Here is a tiny trained network, its code and every weight. The questions are about switching its units off for an input and a class, where a switched-off unit gives its printed mean instead of its output.

import numpy as np


def w(rows, s, z=0):
    codes = np.array(rows[::2]) - 128.0
    scale = np.full(codes.shape[1], s)
    scale[-1] = z or s
    return codes * scale


def f(y):
    return y / 2 * (1 + np.tanh(0.7978845608 * (y + 0.044715 * y**3)))


def log_softmax(a):
    a = a - a.max(-1, keepdims=True)
    return a - np.log(np.exp(a).sum(-1, keepdims=True))


def net(x, mask):
    res = np.array(x, float).reshape(1, 5) / 4 @ E
    y = f(res @ A[0][:, :-1].T + A[0][:, -1])
    res = res + np.where(mask, y, B[0][:, -1]) @ B[0][:, :-1]
    return log_softmax(res[-1] @ U[:, :-1].T + U[:, -1])


A, B = {}, {}
E = w([
[105,179,249,134,97,159,134],'x0',
[216,184,127,74,99,189,124],'x1',
[179,138,165,123,108,91,100],'x2',
[54,180,116,37,146,125,88],'x3',
[157,137,151,24,113,226,156],'x4',
],0.013)
A[0] = w([
[177,68,88,183,145,120,105,76],'N1',
[61,86,155,157,103,147,180,146],'N2',
[185,135,188,155,80,182,89,128],'N3',
[69,143,151,143,188,72,65,72],'N4',
[93,154,59,102,171,123,140,196],'N5',
[204,84,125,142,143,122,123,149],'N6',
[119,84,92,173,174,40,112,230],'N7',
[132,173,102,58,112,194,127,198],'N8',
[183,96,86,172,64,90,143,71],'N9',
[90,124,61,71,147,163,108,142],'N10',
[153,139,235,104,124,177,177,227],'N11',
[82,187,136,48,161,190,212,194],'N12',
[216,80,89,144,150,121,159,163],'N13',
[174,135,204,119,83,151,129,161],'N14',
[9,134,148,181,141,22,170,198],'N15',
[161,153,150,62,113,198,85,220],'N16',
[137,131,115,171,160,40,147,205],'N17',
[107,68,159,160,128,134,183,255],'N18',
[174,187,166,105,112,182,85,73],'N19',
[205,199,175,93,71,107,157,97],'N20',
],0.012,0.0043)
B[0] = w([
[158,94,51,163,137,70,185,189],'N1',
[128,103,145,202,187,179,86,173],'N2',
[88,160,112,137,130,176,172,202],'N3',
[46,156,199,73,96,126,109,192],'N4',
[113,100,130,157,81,38,49,197],'N5',
[149,130,75,140,133,150,197,176],'N6',
[69,58,111,225,32,2,141,240],'N7',
[203,141,81,33,132,120,54,234],'N8',
[131,55,67,141,123,111,180,183],'N9',
[168,44,125,111,149,52,38,203],'N10',
[125,148,163,109,168,231,211,238],'N11',
[191,157,105,94,221,152,42,244],'N12',
[217,117,72,103,190,123,152,195],'N13',
[98,232,141,131,149,195,202,208],'N14',
[59,119,186,139,157,111,83,252],'N15',
[232,170,119,72,101,132,131,241],'N16',
[82,89,90,175,98,28,136,207],'N17',
[121,103,115,197,230,164,137,188],'N18',
[130,173,89,116,57,158,134,209],'N19',
[124,172,111,110,43,150,206,214],'N20',
],0.0087,0.016)
U = w([
[170,238,143,75,112,244,215,84],'0',
[1,109,202,188,81,55,111,116],'1',
[75,112,198,179,229,236,153,156],'2',
[124,51,25,212,106,73,210,254],'3',
[199,148,97,37,140,149,59,31],'4',
],0.0087,0.00075)

Each question gives the input, the list of numbers given to net, and the class t.
The units are the neurons (one row each of A and B). Each row of codes is followed by its name. A weight is (code - 128) times the scale printed after its matrix; where a second scale follows, it is the last column's (A, B and U).
mask holds one flag per neuron, in row order. A switched-off neuron (its flag False) gives its mean, the last column of its row in B, instead of its output. The means were averaged over made-up inputs and are rounded, as every weight is.
A unit's drop is (log p(t) with every unit on - log p(t) with that unit switched off) / (log p(t) with every unit on - log p(t) with every unit switched off).
unit that matters most: the unit with the biggest drop
k most important neurons: the k neurons with the biggest drops, biggest first
drop of u: that unit's drop, to one decimal
input [-8,-1,8,5,-7], class 1: unit that matters most	N4
input [-1,4,8,-7,0], class 0: 2 most important neurons	(N7 N14)
input [7,-5,0,5,3], class 2: 3 most important neurons	(N2 N20 N15)
input [-6,-7,6,0,-6], class 1: 2 most important neurons	(N15 N4)
input [4,6,-4,7,1], class 4: 3 most important neurons	(N8 N12 N10)
input [0,-7,-6,-5,4], class 2: 2 most important neurons	(N2 N18)
input [-7,5,8,-4,3], class 0: 2 most important neurons	(N7 N17)
input [5,5,3,-6,-6], class 0: drop of N10	0.1
input [7,-2,-4,8,8], class 4: drop of N12	1.6
input [2,-4,-3,0,6], class 4: drop of N14	0.4
